Below is a small trained network, with its code and all its weights. Each question gives an input and a class and asks what happens when units are switched off, that is, made to give their printed mean instead of their output.

import numpy as np


def w(rows, s, z=0):
    codes = np.array(rows[::2]) - 128.0
    scale = np.full(codes.shape[1], s)
    scale[-1] = z or s
    return codes * scale


def f(y):
    return np.maximum(y, 0)


def log_softmax(a):
    a = a - a.max(-1, keepdims=True)
    return a - np.log(np.exp(a).sum(-1, keepdims=True))


def net(x, mask):
    res = np.array(x, float).reshape(1, 5) / 4 @ E
    y = f(res @ A[0][:, :-1].T + A[0][:, -1])
    res = res + np.where(mask, y, B[0][:, -1]) @ B[0][:, :-1]
    return log_softmax(res[-1] @ U[:, :-1].T + U[:, -1])


A, B = {}, {}
E = w([
[118,165,98,248],'x0',
[127,81,251,156],'x1',
[83,237,173,101],'x2',
[128,128,129,127],'x3',
[234,200,155,116],'x4',
],0.011)
A[0] = w([
[114,175,106,247,84],'n1',
[186,43,100,205,81],'n2',
[62,61,117,148,152],'n3',
[140,90,86,143,113],'n4',
[199,67,26,111,144],'n5',
[42,103,151,142,13],'n6',
[125,146,168,240,41],'n7',
[26,218,172,75,183],'n8',
[124,153,10,52,1],'n9',
[96,134,150,80,160],'n10',
[252,127,167,147,118],'n11',
[177,186,140,110,118],'n12',
[148,148,91,198,41],'n13',
[96,184,65,202,48],'n14',
[169,144,123,140,36],'n15',
[120,141,108,4,95],'n16',
[206,175,70,120,74],'n17',
[133,141,84,119,29],'n18',
[132,95,118,43,30],'n19',
[105,111,149,34,30],'n20',
[132,89,154,69,42],'n21',
[196,32,152,145,172],'n22',
[150,97,233,182,2],'n23',
[155,148,10,124,109],'n24',
[110,130,158,53,55],'n25',
[206,155,163,138,27],'n26',
[51,104,134,162,23],'n27',
[49,88,97,105,31],'n28',
[196,136,184,146,106],'n29',
[124,179,35,100,92],'n30',
[227,158,100,122,69],'n31',
[111,145,115,190,13],'n32',
[87,189,131,142,88],'n33',
[128,108,206,128,8],'n34',
[108,164,159,116,59],'n35',
],0.011,0.0058)
B[0] = w([
[236,101,103,55,214],'n1',
[119,171,171,30,201],'n2',
[117,147,59,116,203],'n3',
[110,168,148,77,169],'n4',
[118,232,164,93,236],'n5',
[86,121,83,132,160],'n6',
[183,87,150,47,184],'n7',
[108,219,137,66,253],'n8',
[86,47,206,121,214],'n9',
[156,146,124,134,179],'n10',
[74,130,53,132,203],'n11',
[96,111,103,176,191],'n12',
[157,113,133,85,168],'n13',
[183,79,160,82,199],'n14',
[99,113,110,90,138],'n15',
[201,91,126,127,220],'n16',
[91,92,115,127,195],'n17',
[95,82,158,95,144],'n18',
[223,101,102,96,181],'n19',
[160,92,106,99,183],'n20',
[177,111,100,93,169],'n21',
[120,255,164,84,217],'n22',
[53,46,231,127,178],'n23',
[98,114,209,169,223],'n24',
[185,111,130,104,173],'n25',
[73,91,67,114,165],'n26',
[98,119,31,114,159],'n27',
[91,118,61,115,174],'n28',
[71,98,35,89,179],'n29',
[59,87,184,141,211],'n30',
[83,109,53,63,187],'n31',
[211,88,114,40,153],'n32',
[122,168,150,41,175],'n33',
[112,58,175,138,158],'n34',
[118,155,114,59,152],'n35',
],0.0078,0.011)
U = w([
[218,98,133,89,87],'0',
[84,87,204,120,101],'1',
[83,134,52,113,88],'2',
[131,234,169,98,63],'3',
[137,151,136,125,253],'4',
[153,193,135,168,188],'5',
[183,114,124,250,69],'6',
[178,115,128,244,78],'7',
],0.015,0.02)

Each question gives the input, the list of numbers given to net, and the class t.
The units are the neurons (one row each of A and B). Each row of codes is followed by its name. A weight is (code - 128) times the scale printed after its matrix; where a second scale follows, it is the last column's (A, B and U).
mask holds one flag per neuron, in row order. A switched-off neuron (its flag False) gives its mean, the last column of its row in B, instead of its output. The means were averaged over made-up inputs and are rounded, as every weight is.
A unit's drop is (log p(t) with every unit on - log p(t) with that unit switched off) / (log p(t) with every unit on - log p(t) with every unit switched off).
The circuit of an input: a set's keep is (log p(t) with only the set's units on - log p(t) with every unit switched off) / (log p(t) with every unit on - log p(t) with every unit switched off). Starting from the 12 units with the biggest drops (on a tie, the unit counted first), units are removed one at a time, each time the one whose removal leaves the highest keep (on an exact tie, the one counted first), for as long as the keep stays at least 0.8.
circuit, biggest first: the units of the circuit, biggest drop first
unit that matters most: the unit with the biggest drop
top k neurons: the k neurons with the biggest drops, biggest first
drop of u: that unit's drop, to one decimal
input [2,-8,-5,-6,6], class 1: top neuron	n24
input [-6,-8,3,-1,7], class 1: circuit, biggest first	n9, n30
input [6,-6,5,-6,5], class 0: circuit, biggest first	n1, n14
input [7,7,-1,-6,-3], class 0: top 2 neurons	n1, n7
input [6,-2,-8,5,-2], class 3: circuit, biggest first	n5, n2
input [8,-1,8,-6,3], class 0: circuit, biggest first	n1, n14
input [-5,-8,-1,0,8], class 1: top 3 neurons	n9, n24, n30
input [8,8,7,-8,0], class 0: circuit, biggest first	n1, n7
input [1,0,5,3,-5], class 2: circuit, biggest first	n27, n24
input [-3,-4,-3,2,5], class 2: top 2 neurons	n31, n11
input [7,-2,-8,7,-3], class 3: top 3 neurons	n5, n2, n22
input [-4,-5,-7,-2,-3], class 3: circuit, biggest first	n5, n22
input [-4,0,-7,-3,6], class 3: top 3 neurons	n22, n5, n2
input [-5,-2,2,2,0], class 0: unit that matters most	n16
input [0,1,-4,0,-1], class 3: top 2 neurons	n22, n2
input [4,-7,-3,-2,-7], class 1: top 4 neurons	n24, n9, n30, n14
input [-2,2,-3,5,5], class 2: top 2 neurons	n11, n29
input [0,-7,5,-3,-5], class 1: top 2 neurons	n9, n30
input [0,-7,1,-7,-7], class 1: top 2 neurons	n9, n24
input [-4,2,6,5,-4], class 3: unit that matters most	n8
input [4,-3,-2,1,-1], class 0: drop of n1	0.7
input [-5,3,4,-3,-4], class 0: drop of n14	-0.1
input [3,-6,-8,7,-1], class 3: drop of n5	0.6
